Here is a tiny trained network, its code and every weight. The questions are about switching its units off for an input and a target symbol, where a switched-off unit gives its printed mean instead of its output.

import numpy as np


def w(rows, s, z=0):
    codes = np.array(rows[::2]) - 128.0
    scale = np.full(codes.shape[1], s)
    scale[-1] = z or s
    return codes * scale


def norm(h):
    return h / np.sqrt((h * h).mean(-1, keepdims=True) + 1e-5)


def softmax(a):
    e = np.exp(a - a.max(-1, keepdims=True))
    return e / e.sum(-1, keepdims=True)


def log_softmax(a):
    a = a - a.max(-1, keepdims=True)
    return a - np.log(np.exp(a).sum(-1, keepdims=True))


def net(x, mask):
    ids = ['ΓΛΞΣΦΨδεζθμτω'.index(c) for c in x.split()]
    T = len(ids)
    res = E[ids] + P[:T]
    u = 0
    for l in range(3):
        r = norm(res)
        for j in range(2):
            rows = slice(2 * j, 2 * j + 2)
            q, k, v = (r @ M[l][rows].T for M in (Q, K, V))
            z = softmax(np.where(np.tri(T) > 0, q @ k.T / 2**0.5, -1e9)) @ v
            o = O[l][rows]
            res = res + np.where(mask[u + j], z, o[:, -1]) @ o[:, :-1]
        u += 2
    return log_softmax(norm(res)[-1] @ U[:, :-1].T + U[:, -1])


Q, K, V, O = {}, {}, {}, {}
E = w([
[133,78,25,77,111,133],'Γ',
[146,123,121,158,138,128],'Λ',
[152,126,118,155,132,139],'Ξ',
[154,130,123,160,132,119],'Σ',
[65,128,66,112,139,97],'Φ',
[131,57,190,115,128,151],'Ψ',
[11,107,141,125,247,164],'δ',
[166,146,89,118,127,202],'ε',
[146,153,132,157,130,132],'ζ',
[139,119,178,114,108,70],'θ',
[146,127,121,152,128,142],'μ',
[159,120,119,150,134,123],'τ',
[157,254,86,107,115,164],'ω',
],0.0085)
P = w([
[167,130,119,121,254,143],'0',
[135,108,91,216,64,162],'1',
[137,103,123,205,163,115],'2',
[175,108,110,174,202,161],'3',
[152,161,138,38,103,131],'4',
[148,129,120,152,70,88],'5',
],0.0054)
Q[0] = w([
[122,175,21,74,153,232],'0.h0',
[102,134,94,191,250,150],'0.h0',
[254,194,128,154,101,129],'0.h1',
[108,184,31,139,148,103],'0.h1',
],0.02)
K[0] = w([
[152,189,85,43,19,184],'0.h0',
[151,173,181,19,210,151],'0.h0',
[251,150,105,227,88,114],'0.h1',
[93,163,56,112,95,73],'0.h1',
],0.018)
V[0] = w([
[130,5,72,99,134,94],'0.h0',
[115,157,151,170,133,16],'0.h0',
[203,132,199,105,95,144],'0.h1',
[119,68,207,146,143,196],'0.h1',
],0.024)
O[0] = w([
[35,211,56,99,52,201,95],'0.h0',
[131,203,210,109,174,98,98],'0.h0',
[181,125,167,150,119,230,49],'0.h1',
[120,157,253,147,121,189,254],'0.h1',
],0.012,0.0015)
Q[1] = w([
[88,157,88,251,227,159],'1.h0',
[201,207,107,107,96,125],'1.h0',
[91,166,191,145,156,79],'1.h1',
[65,171,103,114,62,166],'1.h1',
],0.025)
K[1] = w([
[75,123,105,117,251,192],'1.h0',
[158,189,126,80,116,154],'1.h0',
[137,188,147,90,157,88],'1.h1',
[88,126,130,74,109,169],'1.h1',
],0.031)
V[1] = w([
[251,240,34,48,174,152],'1.h0',
[223,116,120,190,78,205],'1.h0',
[74,136,69,75,128,209],'1.h1',
[19,53,117,169,71,186],'1.h1',
],0.012)
O[1] = w([
[156,64,64,191,23,1,212],'1.h0',
[224,197,86,88,63,104,248],'1.h0',
[187,64,217,119,86,59,252],'1.h1',
[163,96,203,23,202,100,219],'1.h1',
],0.0064,0.0022)
Q[2] = w([
[68,250,76,83,161,127],'2.h0',
[207,221,203,143,210,111],'2.h0',
[155,242,151,163,25,54],'2.h1',
[238,118,67,172,145,46],'2.h1',
],0.015)
K[2] = w([
[12,180,88,119,187,122],'2.h0',
[185,233,153,135,174,105],'2.h0',
[130,207,165,144,15,22],'2.h1',
[248,135,14,131,121,79],'2.h1',
],0.015)
V[2] = w([
[184,228,121,176,135,135],'2.h0',
[181,139,210,152,81,204],'2.h0',
[117,82,248,108,128,192],'2.h1',
[109,83,198,201,197,143],'2.h1',
],0.011)
O[2] = w([
[180,187,107,87,97,46,215],'2.h0',
[42,148,59,105,131,47,251],'2.h0',
[99,217,2,188,102,62,202],'2.h1',
[190,134,21,87,76,61,191],'2.h1',
],0.0056,0.0023)
U = w([
[157,61,99,106,127,209,218],'Γ',
[101,143,26,91,73,144,88],'Λ',
[156,150,120,63,151,134,92],'Ξ',
[142,98,164,154,175,139,106],'Σ',
[170,148,134,48,145,131,76],'Φ',
[63,109,60,116,151,23,43],'Ψ',
[96,116,103,249,94,153,40],'δ',
[51,101,169,113,207,145,253],'ε',
[133,87,203,115,63,58,116],'ζ',
[97,132,111,108,109,172,204],'θ',
[209,144,72,183,200,92,97],'μ',
[122,146,221,133,107,232,148],'τ',
[120,236,142,132,121,95,203],'ω',
],0.011,0.0029)

Each question gives the input, a string of symbols that net reads in full, and the target symbol t.
The units are the heads (2 rows each of Q, K, V and O). Each row of codes is followed by its name. A weight is (code - 128) times the scale printed after its matrix; where a second scale follows, it is the last column's (O and U).
mask holds one flag per head, layer by layer. A switched-off head (its flag False) gives its mean, the last column of its rows in O, instead of its output. The means were averaged over made-up inputs and are rounded, as every weight is.
A unit's drop is (log p(t) with every unit on - log p(t) with that unit switched off) / (log p(t) with every unit on - log p(t) with every unit switched off).
The circuit of an input: a set's keep is (log p(t) with only the set's units on - log p(t) with every unit switched off) / (log p(t) with every unit on - log p(t) with every unit switched off). Starting from all 6 units, units are removed one at a time, each time the one whose removal leaves the highest keep (on an exact tie, the one counted first), for as long as the keep stays at least 0.8.
circuit, biggest first: the units of the circuit, biggest drop first
most important unit: the unit with the biggest drop
heads that matter: for each layer, one digit per head in row order, 1 if its drop is at least 0.15 and else 0, layers parted by /
input τ τ Ξ, target ζ: heads that matter : 10 / 11 / 00
input τ Σ τ τ τ, target δ: circuit, biggest first : [1.h1; 0.h0]
input τ Λ Σ, target ζ: circuit, biggest first : [0.h0; 1.h1]
input Φ ζ τ Γ ζ, target μ: heads that matter : 10 / 01 / 00
input θ τ Ξ, target ω: heads that matter : 10 / 00 / 00
input τ θ Φ Λ, target ζ: heads that matter : 10 / 11 / 10
input θ θ τ Σ, target ω: heads that matter : 10 / 00 / 00
input ω τ θ τ Σ, target ζ: circuit, biggest first : [1.h1; 0.h0; 1.h0]
input ε τ Λ Σ, target Γ: circuit, biggest first : [0.h0]
input ζ ζ ζ ζ θ Σ, target μ: circuit, biggest first : [0.h0; 0.h1; 1.h1]
input δ τ ω, target μ: heads that matter : 10 / 01 / 01
input θ Γ ζ μ τ τ, target μ: circuit, biggest first : [0.h0; 1.h1; 0.h1]
input Λ ζ ε Ψ μ, target μ: circuit, biggest first : [0.h0; 1.h1]
input Ψ θ Λ, target Λ: circuit, biggest first : [0.h0]
input ζ τ Σ θ θ Σ, target δ: heads that matter : 11 / 11 / 01
input μ Φ Σ θ τ, target τ: heads that matter : 11 / 01 / 10
input ε ε ζ ζ θ Λ, target μ: circuit, biggest first : [0.h0; 1.h1; 0.h1]
input ζ Λ Γ Λ ζ, target Ψ: heads that matter : 11 / 11 / 01
input τ θ ε τ θ ζ, target Γ: circuit, biggest first : [0.h1; 2.h1]
input Ξ ε Φ ζ, target Φ: circuit, biggest first : [0.h0; 1.h0; 1.h1]
input Φ ζ Ξ, target τ: heads that matter : 10 / 00 / 10
input θ ε θ Σ ζ, target Γ: heads that matter : 10 / 00 / 00
input Λ τ Γ τ Ξ, target ζ: most important unit : 1.h1
input ε τ ζ τ Ξ τ, target μ: circuit, biggest first : [0.h0; 0.h1; 1.h1]
input ε τ Σ θ θ, target ω: circuit, biggest first : [0.h0; 1.h1]
